Below are the code and all the weights of a small trained network. Each question names an input and a target symbol and asks about switching units off, where a switched-off unit gives its printed mean instead of its output.

import numpy as np


def w(rows, s, z=0):
    codes = np.array(rows[::2]) - 128.0
    scale = np.full(codes.shape[1], s)
    scale[-1] = z or s
    return codes * scale


def softmax(a):
    e = np.exp(a - a.max(-1, keepdims=True))
    return e / e.sum(-1, keepdims=True)


def log_softmax(a):
    a = a - a.max(-1, keepdims=True)
    return a - np.log(np.exp(a).sum(-1, keepdims=True))


def net(x, mask):
    ids = ['ΘΠΩγδεζηξφ'.index(c) for c in x.split()]
    T = len(ids)
    res = E[ids] + P[:T]
    u = 0
    for l in range(3):
        r = res
        for j in range(3):
            rows = slice(3 * j, 3 * j + 3)
            q, k, v = (r @ M[l][rows].T for M in (Q, K, V))
            z = softmax(np.where(np.tri(T) > 0, q @ k.T / 3**0.5, -1e9)) @ v
            o = O[l][rows]
            res = res + np.where(mask[u + j], z, o[:, -1]) @ o[:, :-1]
        u += 3
    return log_softmax(res[-1] @ U[:, :-1].T + U[:, -1])


Q, K, V, O = {}, {}, {}, {}
E = w([
[137,116,141],'Θ',
[75,146,75],'Π',
[98,163,162],'Ω',
[90,133,73],'γ',
[160,127,46],'δ',
[142,90,38],'ε',
[61,129,155],'ζ',
[105,121,2],'η',
[125,167,74],'ξ',
[90,94,85],'φ',
],0.0083)
P = w([
[128,128,148],'0',
[103,42,248],'1',
[97,140,117],'2',
[235,49,31],'3',
[62,152,96],'4',
[93,115,125],'5',
],0.014)
Q[0] = w([
[151,167,148],'0.h1',
[121,177,127],'0.h1',
[128,92,133],'0.h1',
[146,169,123],'0.h2',
[148,147,145],'0.h2',
[157,171,109],'0.h2',
[211,154,192],'0.h3',
[223,184,115],'0.h3',
[199,29,252],'0.h3',
],0.025)
K[0] = w([
[154,104,162],'0.h1',
[137,101,100],'0.h1',
[123,156,134],'0.h1',
[105,116,142],'0.h2',
[114,90,132],'0.h2',
[77,109,125],'0.h2',
[186,56,157],'0.h3',
[123,30,113],'0.h3',
[201,83,253],'0.h3',
],0.029)
V[0] = w([
[138,111,111],'0.h1',
[111,190,130],'0.h1',
[156,4,127],'0.h1',
[183,105,122],'0.h2',
[132,108,125],'0.h2',
[179,90,156],'0.h2',
[90,85,207],'0.h3',
[98,82,173],'0.h3',
[126,115,136],'0.h3',
],0.0036)
O[0] = w([
[105,110,55,160],'0.h1',
[169,135,187,67],'0.h1',
[55,115,37,253],'0.h1',
[168,155,133,147],'0.h2',
[143,160,145,163],'0.h2',
[146,145,92,124],'0.h2',
[193,113,3,170],'0.h3',
[161,126,88,206],'0.h3',
[137,123,111,141],'0.h3',
],0.0032,0.00058)
Q[1] = w([
[79,99,66],'1.h1',
[88,128,64],'1.h1',
[154,127,159],'1.h1',
[173,233,105],'1.h2',
[226,85,86],'1.h2',
[3,133,51],'1.h2',
[117,111,140],'1.h3',
[136,129,143],'1.h3',
[161,148,141],'1.h3',
],0.045)
K[1] = w([
[61,169,109],'1.h1',
[34,131,86],'1.h1',
[188,122,149],'1.h1',
[206,185,154],'1.h2',
[243,63,60],'1.h2',
[3,227,39],'1.h2',
[133,139,109],'1.h3',
[141,111,113],'1.h3',
[140,92,134],'1.h3',
],0.037)
V[1] = w([
[52,86,104],'1.h1',
[83,101,113],'1.h1',
[215,172,159],'1.h1',
[149,254,137],'1.h2',
[125,139,133],'1.h2',
[122,82,123],'1.h2',
[126,131,125],'1.h3',
[148,133,128],'1.h3',
[198,147,120],'1.h3',
],0.0093)
O[1] = w([
[208,189,173,236],'1.h1',
[166,161,155,193],'1.h1',
[7,35,67,2],'1.h1',
[15,73,66,36],'1.h2',
[115,126,130,119],'1.h2',
[162,149,147,162],'1.h2',
[125,138,131,130],'1.h3',
[125,80,135,112],'1.h3',
[126,3,125,75],'1.h3',
],0.007,0.0047)
Q[2] = w([
[126,119,125],'2.h1',
[136,136,133],'2.h1',
[130,116,128],'2.h1',
[94,96,100],'2.h2',
[178,206,143],'2.h2',
[159,177,132],'2.h2',
[109,78,154],'2.h3',
[112,3,187],'2.h3',
[196,184,146],'2.h3',
],0.047)
K[2] = w([
[125,109,131],'2.h1',
[125,165,127],'2.h1',
[117,122,136],'2.h1',
[152,63,151],'2.h2',
[125,205,116],'2.h2',
[120,180,115],'2.h2',
[109,129,173],'2.h3',
[82,127,253],'2.h3',
[188,142,120],'2.h3',
],0.047)
V[2] = w([
[125,135,116],'2.h1',
[127,130,121],'2.h1',
[158,70,248],'2.h1',
[176,69,4],'2.h2',
[3,170,36],'2.h2',
[213,160,43],'2.h2',
[166,109,79],'2.h3',
[139,148,92],'2.h3',
[130,99,161],'2.h3',
],0.017)
O[2] = w([
[134,125,128,129],'2.h1',
[134,125,130,127],'2.h1',
[33,161,110,134],'2.h1',
[48,121,248,42],'2.h2',
[140,1,109,156],'2.h2',
[195,107,221,223],'2.h2',
[42,156,125,254],'2.h3',
[87,138,160,177],'2.h3',
[141,124,90,121],'2.h3',
],0.017,0.0094)
U = w([
[3,199,125,255],'Θ',
[162,144,135,77],'Π',
[83,136,89,125],'Ω',
[143,163,144,105],'γ',
[33,134,198,201],'δ',
[71,207,202,131],'ε',
[132,202,98,40],'ζ',
[147,156,194,79],'η',
[88,93,149,170],'ξ',
[133,254,150,35],'φ',
],0.007,0.0074)

Each question gives the input, a string of symbols that net reads in full, and the target symbol t.
The units are the heads (3 rows each of Q, K, V and O). Each row of codes is followed by its name. A weight is (code - 128) times the scale printed after its matrix; where a second scale follows, it is the last column's (O and U).
mask holds one flag per head, layer by layer. A switched-off head (its flag False) gives its mean, the last column of its rows in O, instead of its output. The means were averaged over made-up inputs and are rounded, as every weight is.
A unit's drop is (log p(t) with every unit on - log p(t) with that unit switched off) / (log p(t) with every unit on - log p(t) with every unit switched off).
The circuit of an input: a set's keep is (log p(t) with only the set's units on - log p(t) with every unit switched off) / (log p(t) with every unit on - log p(t) with every unit switched off). Starting from all 9 units, units are removed one at a time, each time the one whose removal leaves the highest keep (on an exact tie, the one counted first), for as long as the keep stays at least 0.8.
circuit, biggest first: the units of the circuit, biggest drop first
most important unit: the unit with the biggest drop
heads that matter: for each layer, one digit per head in row order, 1 if its drop is at least 0.15 and else 0, layers parted by /
input ξ Θ φ γ δ Θ, target δ: most important unit	1.h2
input Θ ε Θ Π δ ζ, target δ: heads that matter	000 / 010 / 011
input Θ Θ φ, target φ: circuit, biggest first	(2.h2 1.h1)
input γ δ Θ ε ε δ, target ε: heads that matter	000 / 100 / 011
input Ω Π φ Θ, target φ: heads that matter	000 / 100 / 010
input φ Θ ξ γ ε, target ε: heads that matter	000 / 100 / 011
input ξ Θ δ η, target δ: heads that matter	000 / 110 / 011
input Θ ξ Ω Θ δ, target δ: circuit, biggest first	(1.h2 2.h2)
input φ ε ξ ζ, target ξ: heads that matter	000 / 110 / 010
input ε δ ε ε Ω δ, target Ω: circuit, biggest first	(2.h2 1.h2)
input φ ε δ Θ, target δ: circuit, biggest first	(2.h2 2.h3 1.h1)
input Ω ξ Θ Θ, target Θ: circuit, biggest first	(2.h3 2.h1)
input φ ε Π ζ η, target η: circuit, biggest first	(1.h1 2.h2)
input γ ξ δ, target δ: heads that matter	000 / 110 / 010
input δ ε ε, target ε: circuit, biggest first	(2.h2)
input ξ η δ ε, target δ: heads that matter	000 / 100 / 011
input ε Θ δ Ω Π Θ, target Π: heads that matter	000 / 111 / 110
input Ω φ ξ ξ ζ, target ζ: circuit, biggest first	(2.h2 1.h1)
input ε Ω Θ γ ξ Θ, target ξ: circuit, biggest first	(1.h2 2.h2)
input Θ Θ ξ γ, target ξ: circuit, biggest first	(1.h2 2.h2 1.h1)
input ε Ω ξ, target ξ: circuit, biggest first	(1.h2 2.h2 1.h1)
input δ Ω Θ ξ η ζ, target η: most important unit	1.h1
input φ Ω Θ Θ Θ δ, target Θ: heads that matter	001 / 010 / 001
input ξ Ω Θ Π φ δ, target φ: circuit, biggest first	(1.h1 2.h2)
input Θ δ ε Θ, target ε: heads that matter	000 / 000 / 011
